Below are the code and all the weights of a small trained network. Each question names an input and a target symbol and asks about switching units off, where a switched-off unit gives its printed mean instead of its output.

import numpy as np


def w(rows, s, z=0):
    codes = np.array(rows[::2]) - 128.0
    scale = np.full(codes.shape[1], s)
    scale[-1] = z or s
    return codes * scale


def f(y):
    return np.maximum(y, 0)


def softmax(a):
    e = np.exp(a - a.max(-1, keepdims=True))
    return e / e.sum(-1, keepdims=True)


def log_softmax(a):
    a = a - a.max(-1, keepdims=True)
    return a - np.log(np.exp(a).sum(-1, keepdims=True))


def net(x, mask):
    ids = ['αγδζηθξτψω'.index(c) for c in x.split()]
    T = len(ids)
    res = E[ids] + P[:T]
    r = res
    for j in range(2):
        rows = slice(2 * j, 2 * j + 2)
        q, k, v = (r @ M[0][rows].T for M in (Q, K, V))
        z = softmax(np.where(np.tri(T) > 0, q @ k.T / 2**0.5, -1e9)) @ v
        o = O[0][rows]
        res = res + np.where(mask[j], z, o[:, -1]) @ o[:, :-1]
    y = f(res @ A[0][:, :-1].T + A[0][:, -1])
    res = res + np.where(mask[2:18], y, B[0][:, -1]) @ B[0][:, :-1]
    return log_softmax(res[-1] @ U[:, :-1].T + U[:, -1])


Q, K, V, O, A, B = {}, {}, {}, {}, {}, {}
E = w([
[175,129,176,150],'α',
[143,153,52,134],'γ',
[141,136,196,162],'δ',
[154,134,105,142],'ζ',
[135,205,10,180],'η',
[135,140,86,141],'θ',
[136,115,45,92],'ξ',
[164,58,119,84],'τ',
[12,170,107,130],'ψ',
[179,120,77,124],'ω',
],0.011)
P = w([
[248,140,228,151],'0',
[107,116,97,150],'1',
[165,140,35,99],'2',
[135,178,129,71],'3',
[101,97,124,172],'4',
[162,135,90,143],'5',
[135,188,141,65],'6',
[97,98,125,169],'7',
[163,130,92,131],'8',
[134,187,140,55],'9',
[95,98,118,178],'10',
[47,157,105,104],'11',
[135,185,151,51],'12',
[101,92,137,189],'13',
],0.014)
Q[0] = w([
[82,15,119,188],'H1',
[169,179,127,2],'H1',
[211,17,128,151],'H2',
[192,243,74,31],'H2',
],0.0086)
K[0] = w([
[38,102,111,111],'H1',
[254,181,194,218],'H1',
[77,207,101,84],'H2',
[157,185,172,159],'H2',
],0.0095)
V[0] = w([
[133,19,141,37],'H1',
[145,232,192,254],'H1',
[66,139,100,87],'H2',
[171,59,159,111],'H2',
],0.0095)
O[0] = w([
[124,89,162,8,120],'H1',
[132,178,200,221,214],'H1',
[132,162,84,155,3],'H2',
[138,56,145,71,201],'H2',
],0.011,0.0041)
A[0] = w([
[123,74,164,134,254],'N1',
[128,151,142,78,29],'N2',
[119,199,131,146,133],'N3',
[172,124,106,89,91],'N4',
[134,101,188,106,246],'N5',
[117,139,123,207,82],'N6',
[134,170,174,149,212],'N7',
[88,80,86,128,124],'N8',
[107,53,96,174,122],'N9',
[172,164,86,168,186],'N10',
[108,93,126,109,99],'N11',
[70,114,106,111,255],'N12',
[144,81,202,114,204],'N13',
[149,66,201,146,226],'N14',
[108,162,67,108,180],'N15',
[12,135,150,123,149],'N16',
],0.011,0.0033)
B[0] = w([
[129,145,90,121,225],'N1',
[110,164,157,68,158],'N2',
[143,90,143,161,194],'N3',
[154,143,155,130,186],'N4',
[103,177,94,132,248],'N5',
[103,124,192,85,215],'N6',
[120,68,77,147,231],'N7',
[139,129,113,203,197],'N8',
[70,168,63,162,191],'N9',
[112,62,178,75,218],'N10',
[104,131,126,161,172],'N11',
[153,139,135,160,213],'N12',
[104,158,111,143,254],'N13',
[99,158,96,116,254],'N14',
[141,137,172,88,192],'N15',
[254,138,158,160,158],'N16',
],0.0082,0.0063)
U = w([
[156,139,117,147,92],'α',
[101,173,172,58,68],'γ',
[161,71,182,139,178],'δ',
[157,114,109,145,179],'ζ',
[87,122,52,138,218],'η',
[254,147,126,103,250],'θ',
[135,112,157,118,57],'ξ',
[72,132,148,137,77],'τ',
[153,183,116,182,81],'ψ',
[156,134,153,129,44],'ω',
],0.0098,0.0026)

Each question gives the input, a string of symbols that net reads in full, and the target symbol t.
The units are the heads (2 rows each of Q, K, V and O) and the neurons (one row each of A and B). Each row of codes is followed by its name. A weight is (code - 128) times the scale printed after its matrix; where a second scale follows, it is the last column's (O, A, B and U).
mask holds one flag per unit, heads first, then neurons. A switched-off unit (its flag False) gives its mean, the last column of its rows in O or B, instead of its output. The means were averaged over made-up inputs and are rounded, as every weight is.
A unit's drop is (log p(t) with every unit on - log p(t) with that unit switched off) / (log p(t) with every unit on - log p(t) with every unit switched off).
The circuit of an input: a set's keep is (log p(t) with only the set's units on - log p(t) with every unit switched off) / (log p(t) with every unit on - log p(t) with every unit switched off). Starting from the 12 units with the biggest drops (on a tie, the unit counted first), units are removed one at a time, each time the one whose removal leaves the highest keep (on an exact tie, the one counted first), for as long as the keep stays at least 0.8.
circuit, biggest first: the units of the circuit, biggest drop first
k most important neurons: the k neurons with the biggest drops, biggest first
heads that matter: for each layer, one digit per head in row order, 1 if its drop is at least 0.15 and else 0, layers parted by /
drop when u is switched off: that unit's drop, to one decimal
input τ ξ α ξ τ τ α ψ τ τ τ ξ τ α, target η: most important neuron : [N9]
input τ α η γ, target γ: heads that matter : 11
input τ τ δ τ α α τ, target γ: circuit, biggest first : [H1, N2, N7]
input τ ω ψ τ α δ τ τ α τ δ τ η, target γ: heads that matter : 11
input τ τ ξ ζ, target γ: heads that matter : 11
input τ ξ τ θ, target γ: circuit, biggest first : [H1, H2, N2]
input τ γ τ ξ γ τ τ τ τ δ, target γ: circuit, biggest first : [H1, N2]
input η η τ τ η τ ω, target δ: heads that matter : 10
input γ τ δ τ ψ τ α ζ θ η τ γ τ ψ, target ψ: circuit, biggest first : [N16, N10]
input α α ζ τ α γ δ, target ψ: heads that matter : 11
input η ξ η ω, target δ: heads that matter : 10
input τ η ξ τ δ, target η: circuit, biggest first : [H1, N9]
input τ τ η τ τ α γ η ξ η η τ ξ, target γ: circuit, biggest first : [H1, N2]
input τ ω ψ δ ζ ξ θ ξ ξ α, target γ: heads that matter : 10
input α ξ η τ τ η ψ, target ψ: circuit, biggest first : [H1]
input τ τ γ τ ξ γ, target θ: heads that matter : 10
input η η η η δ η ψ τ τ ζ, target δ: 3 most important neurons : [N10, N3, N6]
input η ψ η α τ η γ ω γ η τ ξ ξ, target δ: 3 most important neurons : [N10, N3, N6]
input τ τ ξ τ η γ α η τ θ, target γ: drop when H1 is switched off : 0.7
input τ τ γ η, target γ: drop when H1 is switched off : 0.5
